Below is a small trained network, with its code and all its weights. Each question gives an input and a target symbol and asks what happens when units are switched off, that is, made to give their printed mean instead of their output.

import numpy as np


def w(rows, s, z=0):
    codes = np.array(rows[::2]) - 128.0
    scale = np.full(codes.shape[1], s)
    scale[-1] = z or s
    return codes * scale


def f(y):
    return y / 2 * (1 + np.tanh(0.7978845608 * (y + 0.044715 * y**3)))


def softmax(a):
    e = np.exp(a - a.max(-1, keepdims=True))
    return e / e.sum(-1, keepdims=True)


def log_softmax(a):
    a = a - a.max(-1, keepdims=True)
    return a - np.log(np.exp(a).sum(-1, keepdims=True))


def net(x, mask):
    ids = ['Δαγζλξτ'.index(c) for c in x.split()]
    T = len(ids)
    res = E[ids] + P[:T]
    q, k, v = (res @ M[0].T for M in (Q, K, V))
    z = softmax(np.where(np.tri(T) > 0, q @ k.T / 3**0.5, -1e9)) @ v
    res = res + np.where(mask[0], z, O[0][:, -1]) @ O[0][:, :-1]
    y = f(res @ A[0][:, :-1].T + A[0][:, -1])
    res = res + np.where(mask[1:9], y, B[0][:, -1]) @ B[0][:, :-1]
    return log_softmax(res[-1] @ U[:, :-1].T + U[:, -1])


Q, K, V, O, A, B = {}, {}, {}, {}, {}, {}
E = w([
[144,40,82,103,148,63,202],'Δ',
[122,31,88,162,103,73,190],'α',
[123,34,97,110,38,41,188],'γ',
[104,169,71,104,2,62,65],'ζ',
[117,171,215,168,235,95,150],'λ',
[13,136,189,49,98,125,163],'ξ',
[211,205,232,230,82,183,21],'τ',
],0.0081)
P = w([
[42,121,21,195,206,104,37],'0',
[39,155,72,201,136,40,96],'1',
[54,141,120,199,102,24,123],'2',
[98,158,144,167,97,27,181],'3',
[111,138,157,146,80,65,174],'4',
[135,141,185,144,67,76,190],'5',
[147,129,200,153,35,98,190],'6',
[156,135,213,133,20,127,205],'7',
[176,128,253,100,32,170,211],'8',
[193,125,221,98,10,191,171],'9',
[173,54,174,133,49,148,119],'10',
],0.0054)
Q[0] = w([
[166,228,120,92,216,215,33],'H0',
[188,230,158,188,237,213,58],'H0',
[118,232,104,232,216,223,2],'H0',
],0.0065)
K[0] = w([
[98,75,34,207,248,3,156],'H0',
[25,57,13,108,123,54,123],'H0',
[17,55,17,108,208,48,120],'H0',
],0.006)
V[0] = w([
[48,37,198,44,236,157,234],'H0',
[3,207,160,17,46,172,65],'H0',
[116,28,39,55,59,125,188],'H0',
],0.0068)
O[0] = w([
[9,153,51,242,231,137,231,76],'H0',
[2,203,211,21,52,120,240,146],'H0',
[106,36,24,122,44,76,235,254],'H0',
],0.0066,0.0026)
A[0] = w([
[137,159,193,146,207,204,138,202],'N0',
[214,135,181,84,142,149,51,42],'N1',
[59,229,203,104,166,185,153,32],'N2',
[56,224,166,176,199,170,121,79],'N3',
[202,121,53,220,245,187,125,128],'N4',
[155,2,26,206,108,130,169,29],'N5',
[108,80,115,169,212,185,112,253],'N6',
[64,141,172,187,124,57,181,143],'N7',
],0.0062,0.0047)
B[0] = w([
[105,142,203,117,173,87,215,130],'N0',
[40,83,38,184,130,147,220,162],'N1',
[200,45,101,153,120,159,119,135],'N2',
[196,1,100,96,120,75,232,125],'N3',
[120,176,77,78,155,192,69,143],'N4',
[175,137,123,162,157,226,184,253],'N5',
[105,211,145,81,136,140,44,149],'N6',
[121,189,212,105,146,195,145,217],'N7',
],0.0068,0.0064)
U = w([
[180,205,220,204,167,87,55,253],'Δ',
[212,59,160,5,98,35,87,135],'α',
[129,167,51,68,148,177,116,51],'γ',
[166,21,52,214,125,87,220,51],'ζ',
[147,145,100,146,115,197,113,43],'λ',
[158,134,178,180,102,167,103,38],'ξ',
[1,227,131,118,119,108,180,84],'τ',
],0.0061,0.006)

Each question gives the input, a string of symbols that net reads in full, and the target symbol t.
The units are the heads (3 rows each of Q, K, V and O) and the neurons (one row each of A and B). Each row of codes is followed by its name. A weight is (code - 128) times the scale printed after its matrix; where a second scale follows, it is the last column's (O, A, B and U).
mask holds one flag per unit, heads first, then neurons. A switched-off unit (its flag False) gives its mean, the last column of its rows in O or B, instead of its output. The means were averaged over made-up inputs and are rounded, as every weight is.
A unit's drop is (log p(t) with every unit on - log p(t) with that unit switched off) / (log p(t) with every unit on - log p(t) with every unit switched off).
The circuit of an input: a set's keep is (log p(t) with only the set's units on - log p(t) with every unit switched off) / (log p(t) with every unit on - log p(t) with every unit switched off). Starting from all 9 units, units are removed one at a time, each time the one whose removal leaves the highest keep (on an exact tie, the one counted first), for as long as the keep stays at least 0.8.
units of the circuit, in order: the units of the circuit, biggest drop first
top k neurons: the k neurons with the biggest drops, biggest first
drop when u is switched off: that unit's drop, to one decimal
input γ γ γ ζ γ ζ Δ Δ, target α: units of the circuit, in order -> H0, N1
input τ ξ γ γ Δ ξ, target α: top 2 neurons -> N5, N2
input λ ζ Δ Δ γ ξ γ Δ, target τ: units of the circuit, in order -> H0, N7
input α Δ Δ ζ γ γ γ ζ γ, target α: units of the circuit, in order -> H0, N5
input τ γ ζ ξ Δ γ γ ζ Δ, target α: top 2 neurons -> N5, N7
input ξ γ λ Δ γ, target Δ: top 2 neurons -> N1, N3
input α ξ α γ γ ζ α γ γ ξ ζ, target τ: top neuron -> N2
input γ α γ γ γ τ ξ ζ ξ, target α: top 3 neurons -> N2, N5, N7
input γ γ ξ Δ λ α, target Δ: top 2 neurons -> N1, N6
input Δ γ γ ζ α Δ γ γ Δ ξ ξ, target τ: drop when H0 is switched off -> 1.1
input Δ Δ ζ Δ γ λ Δ, target Δ: drop when H0 is switched off -> 0.8
input Δ γ γ γ λ α, target Δ: drop when N6 is switched off -> 0.1
input γ Δ γ γ ζ Δ γ Δ γ λ Δ, target Δ: drop when N1 is switched off -> 0.2
input γ ζ ζ γ, target α: units of the circuit, in order -> H0
input ζ ζ ζ Δ γ γ γ ζ γ ζ, target α: units of the circuit, in order -> H0, N5
input γ γ Δ γ ζ α, target α: units of the circuit, in order -> H0, N1
